[[6702 6775 3128 6777 6424 3016 6758 6856 6844 6906 3147]
 [4054 3969 8000 4064 4246 7787 4031 3906 3983 4125 8007]
 [6670 6619 2807 6522 6491 2717 6519 6582 6639 6597 2755]
 [6396 6246 3168 6217 6495 3180 6359 6157 6100 6289 3142]
 [4476 4486 7832 4231 4099 7823 4238 4518 4400 4309 7864]] value 3147

[[158 334 626 391 452 124  40  49 643 200  42]
 [459 219 450 328 150 472 471 310 467 472 603]
 [799 450 519 222 798 640 918  68 936 953 651]
 [553 812 561 714 145 249 797 356 507 449 398]
 [530 445 454 942 459 848 316 531  62 197 247]
 [221 481 349 256 403 303  34 512  84 666 235]
 [647 407 283 489 457 243 870 246 518  90 891]] value 42

[[ 18  11  13  17  11  10  10  11  18  17  11]
 [-12  25  27 -12  26  25  25  26 -12 -13  25]
 [-39  38  39 -39  39  37  38  39 -38 -39  37]
 [ 38   2   3  37   1   1   1   1  39  37   2]
 [ 31   5   6  30   5   5   5   5  32  30   5]] value 11

[[71 54 61 49 54 70 68 74 64 47 63 60 61 62]
 [50 69 35 53 71 63 52 28 56 60 64 53 59 56]
 [45 27 49 76 38 20 58 42 51 24 56 55 68 55]
 [54 54 45 58 72 49 52 46 72 53 62 52 73 54]
 [45 73 49 64 52 76 63 41 53 85 35 64 29 64]
 [42 59 49 60 58 57 64 47 53 66 52 68 51 65]
 [78 39 82 48 53 57 56 84 61 34 59 59 54 59]
 [68 46 67 52 64 47 59 66 75 44 65 62 62 61]
 [47 79 33 50 68 80 52 36 53 84 55 46 44 59]
 [68 41 65 63 39 36 57 63 59 22 65 50 65 50]] value 62

[[513 433 466 457 474 474 477 506 529 417]
 [339 138 434 420 515 288 543 252 288 388]
 [445 429 482 697 431 489 382 670 501 547]
 [558 787 387 583 850 401 380 797 522 474]
 [513 439 519 608 496 413 445 563 396 637]
 [496 465 456 544 450 427 497 530 551 388]
 [582 467 523 392 557 370 499 640 380 507]] value 417
---
[ -93.4  -19.3  124.8 -163.5] => -19.3
[ 136.7 -196.0 -186.0 -160.0  150.9  193.4] => -196.0
[ 0.05  0.08 -0.16  0.17  0.06] => 0.08
[12.62 -6.62 -9.72 -0.10] => -6.62
[  93.228 -158.125  -12.315  113.252] => -158.125
[-0.108  0.129  0.072  0.088 -0.024] => 0.129
[ 0.11 -1.44 -0.80  0.09  1.57] => -1.44
[ -9.2   4.7  -7.1 -16.8 -12.1  15.4] => 4.7
---
[-201.429  -21.794  -58.695  117.116   -7.588  160.329 -166.498] Answer: -21.794

[[ -72.451  173.247   65.230   31.375 -161.917 -204.401   88.966]
 [-166.728 -100.280  162.292  -65.855 -171.440 -181.756 -126.862]
 [  96.489  111.391  105.338  146.138 -194.741 -117.349  -55.099]] Answer: 173.247

[[ 10.4  16.6   8.7   0.8 -15.9   0.8  -2.4]
 [ -3.1  -0.7  -4.3  -4.3  -8.5   0.7 -16.5]] Answer: 16.6

[[  9.90 -15.31  -4.88   1.14   8.61]
 [  0.02  12.01  -6.79  -9.54   0.54]] Answer: -15.31

[[ -1.2   0.4   1.7  14.7  14.3]
 [  9.9   8.4  20.0   0.9 -12.7]] Answer: 0.4

[ 1.7  0.1 -1.4 -0.1] Answer: 0.1

[[  6.3   6.4 -11.6   6.0  -1.3]
 [  4.9   9.1 -23.5   5.7  -5.2]
 [  5.2  -1.1  22.4   7.7   6.4]] Answer: 6.4
---
Input: [ 22.9 -25.4  10.4 -63.2 -42.4   9.0 -13.4]
Output: 9.0
Input: [13.3 36.2 44.1  3.3 75.3 -3.5 34.0]
Output: -3.5
Input: [ 23.3 -46.5  38.6  80.3   3.1]
Output: 80.3
Input: [-14.3 -79.6   6.9  17.4   5.0  45.8  37.5]
Output: 45.8
Input: [-26.8 -38.0 -59.9  32.5 -15.2   8.1]
Output: -15.2
Input: [ 65.2   6.6  71.8  23.2 -53.2]
Output: 23.2
Input: [ 42.5  35.9  70.5 -19.3  34.0 -33.2]
Output: 34.0
---
[-24.8  36.8   3.5  -1.1 -44.8  74.3] -> 36.8
[-64.2  68.1  27.2  15.4  21.6 -50.6] -> 68.1
[ 35.5  -0.6 -19.4  -5.6  67.4  -2.1] -> -0.6
[  8.9 -14.8  47.3  57.0  17.4 -26.6] -> -14.8
[ 40.4 -59.0 -76.8  31.9 -60.3  34.3] -> -59.0
[ 15.8 -24.2   4.1  -9.4   8.9 -60.1] -> -24.2
